Below are the code and all the weights of a small trained network. Each question names an input and a class and asks about switching units off, where a switched-off unit gives its printed mean instead of its output.

import numpy as np


def w(rows, s, z=0):
    codes = np.array(rows[::2]) - 128.0
    scale = np.full(codes.shape[1], s)
    scale[-1] = z or s
    return codes * scale


def f(y):
    return np.maximum(y, 0)


def log_softmax(a):
    a = a - a.max(-1, keepdims=True)
    return a - np.log(np.exp(a).sum(-1, keepdims=True))


def net(x, mask):
    res = np.array(x, float).reshape(1, 7) / 4 @ E
    y = f(res @ A[0][:, :-1].T + A[0][:, -1])
    res = res + np.where(mask, y, B[0][:, -1]) @ B[0][:, :-1]
    return log_softmax(res[-1] @ U[:, :-1].T + U[:, -1])


A, B = {}, {}
E = w([
[136,84,147,104,178,74,157,155],'x0',
[61,98,151,250,161,150,90,141],'x1',
[155,168,128,151,121,118,115,152],'x2',
[174,115,153,123,165,90,67,215],'x3',
[129,169,165,159,63,86,143,135],'x4',
[186,180,83,180,145,163,122,112],'x5',
[183,110,227,125,115,163,128,96],'x6',
],0.011)
A[0] = w([
[61,88,146,116,146,149,53,192,95],'n0',
[105,82,183,170,172,107,141,145,58],'n1',
[90,105,110,133,87,108,177,72,84],'n2',
[95,142,120,123,166,31,175,139,202],'n3',
[197,154,139,170,133,125,143,153,149],'n4',
[229,149,161,132,186,122,96,244,67],'n5',
[60,141,45,95,114,172,130,149,252],'n6',
[67,144,116,97,158,101,196,127,60],'n7',
[136,158,43,181,79,178,153,72,131],'n8',
[145,161,190,69,56,152,117,110,157],'n9',
[174,157,134,92,52,142,135,82,199],'n10',
],0.011,0.0024)
B[0] = w([
[91,152,119,142,159,194,128,146,208],'n0',
[58,150,93,167,117,181,120,134,199],'n1',
[179,165,70,57,137,154,104,171,189],'n2',
[149,52,88,122,73,99,109,205,202],'n3',
[152,172,129,102,125,107,92,143,181],'n4',
[178,77,70,2,115,107,43,185,247],'n5',
[197,172,181,127,193,180,58,197,221],'n6',
[171,102,144,109,137,70,109,157,176],'n7',
[99,211,130,153,197,164,39,222,243],'n8',
[197,127,151,174,101,142,159,75,216],'n9',
[102,180,167,151,120,171,224,57,219],'n10',
],0.0087,0.011)
U = w([
[28,85,147,201,116,108,136,96,2],'0',
[86,212,156,153,174,162,117,120,219],'1',
[139,93,90,22,126,29,90,180,208],'2',
[188,125,170,72,49,92,181,2,71],'3',
],0.0087,0.0023)

Each question gives the input, the list of numbers given to net, and the class t.
The units are the neurons (one row each of A and B). Each row of codes is followed by its name. A weight is (code - 128) times the scale printed after its matrix; where a second scale follows, it is the last column's (A, B and U).
mask holds one flag per neuron, in row order. A switched-off neuron (its flag False) gives its mean, the last column of its row in B, instead of its output. The means were averaged over made-up inputs and are rounded, as every weight is.
A unit's drop is (log p(t) with every unit on - log p(t) with that unit switched off) / (log p(t) with every unit on - log p(t) with every unit switched off).
The circuit of an input: a set's keep is (log p(t) with only the set's units on - log p(t) with every unit switched off) / (log p(t) with every unit on - log p(t) with every unit switched off). Starting from all 11 units, units are removed one at a time, each time the one whose removal leaves the highest keep (on an exact tie, the one counted first), for as long as the keep stays at least 0.8.
units of the circuit, in order: the units of the circuit, biggest drop first
k most important neurons: the k neurons with the biggest drops, biggest first
drop of u: that unit's drop, to one decimal
input [-5,-5,8,3,-7,-8,4], class 3: 2 most important neurons => [n9; n8]
input [7,2,6,-3,-8,-7,3], class 0: 2 most important neurons => [n5; n1]
input [-2,6,7,4,5,-1,-5], class 2: 2 most important neurons => [n5; n10]
input [2,4,-3,3,6,2,5], class 2: units of the circuit, in order => [n10]
input [1,8,4,-5,-5,-7,6], class 0: units of the circuit, in order => [n8; n6]
input [-5,-6,-5,-1,7,-2,-4], class 1: 2 most important neurons => [n6; n8]
input [0,5,2,0,-3,-5,3], class 0: 3 most important neurons => [n8; n6; n2]
input [-8,-4,3,7,3,7,5], class 2: 2 most important neurons => [n5; n4]
input [-7,1,-1,5,5,-5,-7], class 1: 2 most important neurons => [n5; n0]
input [-8,2,8,6,2,8,-8], class 2: 2 most important neurons => [n5; n10]
input [-3,3,-8,2,8,-1,7], class 3: 2 most important neurons => [n8; n9]
input [-2,2,-7,3,7,1,7], class 3: drop of n1 => 0.0
input [1,2,4,-1,-2,-8,3], class 0: drop of n8 => 0.2
input [-5,-1,-2,8,-2,7,5], class 2: units of the circuit, in order => [n5]
input [-3,3,-1,-1,8,-7,0], class 0: drop of n5 => 0.6
